Here is a tiny trained network, its code and every weight. The questions are about switching its units off for an input and a target symbol, where a switched-off unit gives its printed mean instead of its output.

import numpy as np


def w(rows, s, z=0):
    codes = np.array(rows[::2]) - 128.0
    scale = np.full(codes.shape[1], s)
    scale[-1] = z or s
    return codes * scale


def norm(h):
    return h / np.sqrt((h * h).mean(-1, keepdims=True) + 1e-5)


def f(y):
    return np.maximum(y, 0)


def softmax(a):
    e = np.exp(a - a.max(-1, keepdims=True))
    return e / e.sum(-1, keepdims=True)


def log_softmax(a):
    a = a - a.max(-1, keepdims=True)
    return a - np.log(np.exp(a).sum(-1, keepdims=True))


def net(x, mask):
    ids = ['ΛΣΩθμψ'.index(c) for c in x.split()]
    T = len(ids)
    res = E[ids] + P[:T]
    r = norm(res)
    for j in range(2):
        rows = slice(4 * j, 4 * j + 4)
        q, k, v = (r @ M[0][rows].T for M in (Q, K, V))
        z = softmax(np.where(np.tri(T) > 0, q @ k.T / 4**0.5, -1e9)) @ v
        o = O[0][rows]
        res = res + np.where(mask[j], z, o[:, -1]) @ o[:, :-1]
    y = f(norm(res) @ A[0][:, :-1].T + A[0][:, -1])
    res = res + np.where(mask[2:14], y, B[0][:, -1]) @ B[0][:, :-1]
    return log_softmax(norm(res)[-1] @ U[:, :-1].T + U[:, -1])


Q, K, V, O, A, B = {}, {}, {}, {}, {}, {}
E = w([
[90,179,144,123,122,151,12,88,155,165,146],'Λ',
[177,127,105,221,63,175,113,142,71,155,127],'Σ',
[203,195,6,127,137,149,112,182,167,176,207],'Ω',
[94,34,169,151,171,142,95,170,134,162,106],'θ',
[98,161,109,231,43,136,118,89,180,184,161],'μ',
[196,171,119,137,222,224,122,170,68,133,81],'ψ',
],0.018)
P = w([
[136,139,100,94,190,86,170,182,154,180,97],'0',
[106,146,72,94,128,110,17,125,184,99,100],'1',
[157,71,143,146,38,184,164,108,199,128,138],'2',
[122,141,158,114,132,112,166,164,93,169,69],'3',
[124,159,101,79,103,78,11,141,124,59,128],'4',
[175,103,189,145,89,216,129,92,153,120,150],'5',
[126,151,183,76,113,99,182,181,109,179,78],'6',
[123,187,132,29,118,89,61,115,89,57,160],'7',
[182,137,227,143,138,225,105,79,114,111,175],'8',
[117,163,199,99,145,91,163,187,93,162,77],'9',
[70,154,67,55,130,126,97,139,73,73,186],'10',
],0.011)
Q[0] = w([
[153,109,52,166,167,87,151,105,124,87,181],'head 0',
[153,111,116,72,101,166,65,85,170,129,191],'head 0',
[185,108,103,148,132,155,186,113,171,107,185],'head 0',
[90,107,174,143,103,98,185,95,139,172,78],'head 0',
[132,161,154,141,191,163,136,157,153,135,116],'head 1',
[97,128,160,151,156,97,119,222,135,216,125],'head 1',
[179,147,77,120,134,123,84,4,152,86,152],'head 1',
[178,176,115,118,99,142,166,98,119,76,94],'head 1',
],0.013)
K[0] = w([
[206,171,66,150,151,166,149,128,113,140,137],'head 0',
[73,213,96,83,120,129,97,77,132,117,216],'head 0',
[145,184,46,148,94,64,185,128,154,135,183],'head 0',
[150,72,157,153,132,158,143,112,165,147,84],'head 0',
[110,102,169,83,168,154,123,168,137,108,115],'head 1',
[36,9,108,149,162,100,123,139,174,166,191],'head 1',
[215,217,136,143,114,176,92,113,138,110,172],'head 1',
[217,128,138,184,158,115,170,102,157,159,97],'head 1',
],0.011)
V[0] = w([
[127,111,120,137,167,123,192,131,121,195,2],'head 0',
[106,118,132,194,151,118,120,191,199,218,108],'head 0',
[203,213,131,107,132,104,116,126,209,139,115],'head 0',
[67,97,83,153,144,144,113,203,192,177,102],'head 0',
[168,128,116,120,174,63,133,100,135,156,40],'head 1',
[76,60,136,141,155,152,137,138,116,69,117],'head 1',
[29,203,115,165,161,150,117,94,81,90,168],'head 1',
[129,148,26,93,58,126,162,76,121,203,25],'head 1',
],0.0061)
O[0] = w([
[185,136,132,74,101,155,113,149,169,87,95,77],'head 0',
[113,146,189,87,106,151,254,128,105,137,109,253],'head 0',
[92,116,146,170,89,99,138,129,103,88,107,186],'head 0',
[208,171,178,85,173,65,90,83,94,122,128,250],'head 0',
[93,203,126,134,161,134,92,145,74,185,180,113],'head 1',
[127,170,73,156,2,131,133,92,109,145,184,109],'head 1',
[173,49,86,113,112,138,181,115,148,98,135,93],'head 1',
[173,105,74,154,171,87,71,112,61,127,210,107],'head 1',
],0.0083,0.0055)
A[0] = w([
[69,156,108,131,104,38,146,127,107,162,112,20],'neuron 0',
[104,213,135,157,156,164,86,114,144,148,83,170],'neuron 1',
[102,159,54,68,136,37,130,175,142,61,123,106],'neuron 2',
[145,128,91,155,165,113,170,211,30,138,1,150],'neuron 3',
[114,146,48,67,178,125,118,190,56,90,82,5],'neuron 4',
[112,77,147,150,161,132,193,129,219,220,111,160],'neuron 5',
[103,130,45,201,105,97,136,175,135,135,161,170],'neuron 6',
[117,189,126,96,178,99,106,157,111,126,145,138],'neuron 7',
[96,71,115,75,145,119,57,118,140,161,131,123],'neuron 8',
[46,58,100,59,113,48,152,170,119,154,83,118],'neuron 9',
[57,92,75,149,125,70,67,98,218,111,166,68],'neuron 10',
[159,127,153,118,179,112,118,177,110,162,94,166],'neuron 11',
],0.0088,0.0035)
B[0] = w([
[134,86,140,106,63,123,114,194,98,70,58,154],'neuron 0',
[165,133,147,96,119,109,186,134,102,125,143,253],'neuron 1',
[93,103,168,143,140,127,122,30,171,255,104,158],'neuron 2',
[78,152,117,103,143,107,96,131,157,131,154,228],'neuron 3',
[145,117,129,142,131,135,110,111,162,61,74,173],'neuron 4',
[131,149,64,141,193,122,74,150,113,84,124,188],'neuron 5',
[134,139,159,68,153,100,119,83,101,112,71,188],'neuron 6',
[138,81,126,181,115,176,142,142,161,119,120,215],'neuron 7',
[142,74,91,198,108,103,88,143,93,91,126,181],'neuron 8',
[144,112,125,133,97,103,166,63,103,117,142,149],'neuron 9',
[107,166,121,51,101,153,175,174,168,203,163,193],'neuron 10',
[104,94,111,154,62,136,146,85,129,127,176,222],'neuron 11',
],0.012,0.0078)
U = w([
[105,99,74,156,81,184,63,198,105,166,179,116],'Λ',
[163,1,107,151,35,162,159,101,67,104,82,10],'Σ',
[171,126,134,108,197,50,53,143,23,105,112,159],'Ω',
[130,84,132,135,106,205,88,177,170,50,65,240],'θ',
[115,114,120,164,138,138,122,38,160,166,74,65],'μ',
[132,172,166,71,76,111,195,121,102,121,102,144],'ψ',
],0.0073,0.0013)

Each question gives the input, a string of symbols that net reads in full, and the target symbol t.
The units are the heads (4 rows each of Q, K, V and O) and the neurons (one row each of A and B). Each row of codes is followed by its name. A weight is (code - 128) times the scale printed after its matrix; where a second scale follows, it is the last column's (O, A, B and U).
mask holds one flag per unit, heads first, then neurons. A switched-off unit (its flag False) gives its mean, the last column of its rows in O or B, instead of its output. The means were averaged over made-up inputs and are rounded, as every weight is.
A unit's drop is (log p(t) with every unit on - log p(t) with that unit switched off) / (log p(t) with every unit on - log p(t) with every unit switched off).
The circuit of an input: a set's keep is (log p(t) with only the set's units on - log p(t) with every unit switched off) / (log p(t) with every unit on - log p(t) with every unit switched off). Starting from the 12 units with the biggest drops (on a tie, the unit counted first), units are removed one at a time, each time the one whose removal leaves the highest keep (on an exact tie, the one counted first), for as long as the keep stays at least 0.8.
units of the circuit, in order: the units of the circuit, biggest drop first
most important unit: the unit with the biggest drop
top k neurons: the k neurons with the biggest drops, biggest first
heads that matter: for each layer, one digit per head in row order, 1 if its drop is at least 0.15 and else 0, layers parted by /
drop of u: that unit's drop, to one decimal
input θ ψ μ Λ Ω Λ Λ Σ, target Ω: top neuron -> neuron 11
input Λ Σ ψ ψ Ω Ω μ ψ, target θ: units of the circuit, in order -> neuron 4; neuron 7
input μ μ Σ Σ, target Λ: units of the circuit, in order -> neuron 3; head 0
input Λ Λ Λ μ, target Ω: heads that matter -> 01
input θ Λ Λ Λ Σ Λ Σ Λ Λ Λ Λ, target Λ: units of the circuit, in order -> head 0; neuron 10
input Ω μ Ω ψ μ μ θ Λ θ, target Λ: units of the circuit, in order -> neuron 6; head 1
input Σ μ μ θ, target ψ: units of the circuit, in order -> head 1; head 0
input Ω Λ Ω μ μ ψ ψ, target θ: heads that matter -> 10
input θ ψ Λ Σ Σ, target Ω: heads that matter -> 00
input θ θ θ μ θ Σ θ, target ψ: heads that matter -> 11
input ψ Λ ψ, target Λ: units of the circuit, in order -> neuron 3; neuron 6; head 0
input ψ ψ θ, target θ: top 3 neurons -> neuron 5; neuron 1; neuron 10
input Ω ψ ψ, target ψ: heads that matter -> 10
input ψ Λ Ω, target Ω: most important unit -> neuron 6
input Σ θ Ω Λ Ω Λ, target Ω: top 2 neurons -> neuron 7; neuron 11
input ψ ψ Λ Ω μ, target ψ: top 2 neurons -> neuron 10; neuron 6
input μ Λ Λ Σ Σ ψ, target ψ: top 2 neurons -> neuron 7; neuron 3
input μ μ Σ ψ θ Σ μ Σ ψ Λ θ, target Σ: top 2 neurons -> neuron 9; neuron 3
input Ω μ Σ Ω, target μ: drop of head 1 -> 0.2
input Λ ψ ψ Λ, target Σ: drop of neuron 9 -> 0.0
input Ω θ Λ Λ Σ Λ Σ Λ θ, target Λ: most important unit -> neuron 6
